Here is a tiny trained network, its code and every weight. The questions are about switching its units off for an input and a class, where a switched-off unit gives its printed mean instead of its output.

import numpy as np


def w(rows, s, z=0):
    codes = np.array(rows[::2]) - 128.0
    scale = np.full(codes.shape[1], s)
    scale[-1] = z or s
    return codes * scale


def norm(h):
    return h / np.sqrt((h * h).mean(-1, keepdims=True) + 1e-5)


def f(y):
    return np.maximum(y, 0)


def log_softmax(a):
    a = a - a.max(-1, keepdims=True)
    return a - np.log(np.exp(a).sum(-1, keepdims=True))


def net(x, mask):
    res = np.array(x, float).reshape(1, 4) / 4 @ E
    u = 0
    for l in range(4):
        y = f(norm(res) @ A[l][:, :-1].T + A[l][:, -1])
        res = res + np.where(mask[u : u + 5], y, B[l][:, -1]) @ B[l][:, :-1]
        u += 5
    return log_softmax(norm(res)[-1] @ U[:, :-1].T + U[:, -1])


A, B = {}, {}
E = w([
[177,95,56,181,123,201],'x0',
[192,86,202,94,133,145],'x1',
[73,7,106,136,139,110],'x2',
[25,112,168,105,137,232],'x3',
],0.0016)
A[0] = w([
[219,126,130,252,145,34,2],'0.n1',
[240,61,192,54,184,139,86],'0.n2',
[103,34,199,204,110,112,104],'0.n3',
[110,25,137,23,127,53,177],'0.n4',
[58,190,31,166,166,45,36],'0.n5',
],0.0028,0.0011)
B[0] = w([
[71,101,188,44,242,106,248],'0.n1',
[84,70,153,253,156,136,246],'0.n2',
[110,191,65,156,127,114,197],'0.n3',
[152,126,147,169,28,92,248],'0.n4',
[95,112,197,209,152,89,227],'0.n5',
],0.0041,0.0016)
A[1] = w([
[96,37,46,163,197,135,128],'1.n1',
[139,24,112,118,106,83,96],'1.n2',
[68,163,213,116,117,33,254],'1.n3',
[187,97,96,161,144,1,218],'1.n4',
[169,195,170,153,161,170,125],'1.n5',
],0.0033,0.00085)
B[1] = w([
[233,223,155,123,87,115,193],'1.n1',
[149,128,61,120,149,126,168],'1.n2',
[253,83,107,125,105,186,253],'1.n3',
[8,163,139,12,156,248,226],'1.n4',
[141,148,163,133,6,41,177],'1.n5',
],0.0027,0.0035)
A[2] = w([
[65,2,21,118,131,122,178],'2.n1',
[51,140,205,122,117,66,164],'2.n2',
[230,205,212,146,166,210,144],'2.n3',
[92,141,134,153,67,229,169],'2.n4',
[44,189,129,197,167,135,254],'2.n5',
],0.0033,0.00078)
B[2] = w([
[138,237,181,101,104,125,176],'2.n1',
[228,84,84,145,142,197,180],'2.n2',
[91,109,74,158,119,108,252],'2.n3',
[133,145,138,56,193,62,211],'2.n4',
[183,3,202,166,107,119,188],'2.n5',
],0.0043,0.0035)
A[3] = w([
[118,85,145,61,112,143,190],'3.n1',
[116,128,137,74,181,136,196],'3.n2',
[143,167,100,87,28,103,254],'3.n3',
[133,128,3,137,119,172,141],'3.n4',
[93,177,101,152,114,80,12],'3.n5',
],0.0048,0.00037)
B[3] = w([
[163,183,32,111,219,67,242],'3.n1',
[111,126,117,81,193,57,235],'3.n2',
[128,136,60,135,49,122,252],'3.n3',
[190,55,67,62,65,97,191],'3.n4',
[103,179,255,120,181,149,164],'3.n5',
],0.0037,0.002)
U = w([
[110,139,126,56,239,74,159],'0',
[141,35,211,222,137,134,165],'1',
[167,90,80,96,94,104,170],'2',
[111,205,128,135,46,106,147],'3',
[63,83,114,138,132,130,83],'4',
[2,154,159,148,140,249,23],'5',
[21,148,156,153,150,181,23],'6',
[16,153,171,142,149,223,1],'7',
],0.0088,0.0062)

Each question gives the input, the list of numbers given to net, and the class t.
The units are the neurons (one row each of A and B). Each row of codes is followed by its name. A weight is (code - 128) times the scale printed after its matrix; where a second scale follows, it is the last column's (A, B and U).
mask holds one flag per neuron, layer by layer. A switched-off neuron (its flag False) gives its mean, the last column of its row in B, instead of its output. The means were averaged over made-up inputs and are rounded, as every weight is.
A unit's drop is (log p(t) with every unit on - log p(t) with that unit switched off) / (log p(t) with every unit on - log p(t) with every unit switched off).
The circuit of an input: a set's keep is (log p(t) with only the set's units on - log p(t) with every unit switched off) / (log p(t) with every unit on - log p(t) with every unit switched off). Starting from the 12 units with the biggest drops (on a tie, the unit counted first), units are removed one at a time, each time the one whose removal leaves the highest keep (on an exact tie, the one counted first), for as long as the keep stays at least 0.8.
units of the circuit, in order: the units of the circuit, biggest drop first
most important unit: the unit with the biggest drop
top k neurons: the k neurons with the biggest drops, biggest first
k most important neurons of layer l: the k neurons of layer l with the biggest drops, biggest first
input [4,5,6,3], class 3: units of the circuit, in order : [2.n1 0.n3 1.n3 0.n1]
input [2,7,-5,5], class 1: units of the circuit, in order : [0.n2 1.n4]
input [-4,-1,6,4], class 3: top 2 neurons : [2.n1 1.n4]
input [-4,6,0,0], class 1: most important unit : 0.n2
input [8,-3,7,-8], class 0: units of the circuit, in order : [0.n1 1.n4 2.n1]
input [3,-8,3,-1], class 1: top 2 neurons : [2.n5 0.n5]
input [-1,-6,-1,-5], class 1: units of the circuit, in order : [0.n5 2.n5]
input [-3,6,-4,3], class 1: units of the circuit, in order : [1.n4 0.n2]
input [0,-5,4,-5], class 0: top 2 neurons : [0.n1 0.n2]
input [-2,0,-4,3], class 3: top 3 neurons : [1.n4 0.n1 1.n5]
input [-8,-8,-8,6], class 1: top 4 neurons : [1.n4 2.n5 0.n5 1.n1]
input [2,-7,3,6], class 1: units of the circuit, in order : [2.n5 1.n4]
input [-3,-8,-8,7], class 1: units of the circuit, in order : [1.n4 2.n5]
input [-8,4,-1,-2], class 2: most important unit : 0.n5
input [7,-1,-6,5], class 2: top 4 neurons : [0.n5 0.n1 1.n4 3.n4]
input [-3,-6,8,4], class 3: top 3 neurons : [2.n1 0.n2 0.n4]
input [5,4,-3,7], class 0: top 2 neurons : [2.n4 1.n3]
input [5,-1,6,5], class 3: 2 most important neurons of layer 3 : [3.n3 3.n1]
input [0,-2,3,4], class 0: 2 most important neurons of layer 0 : [0.n2 0.n5]
input [3,-8,2,7], class 1: units of the circuit, in order : [2.n5]
input [-3,-2,5,-1], class 3: top 2 neurons : [2.n1 0.n4]
input [0,3,2,-7], class 0: top 2 neurons : [0.n1 1.n4]
input [-3,-7,-5,7], class 0: top 3 neurons : [2.n4 0.n2 3.n1]
input [-6,-8,-4,8], class 0: top 4 neurons : [2.n4 0.n2 3.n1 1.n3]
input [2,4,1,-3], class 1: top 3 neurons : [0.n2 2.n4 3.n1]
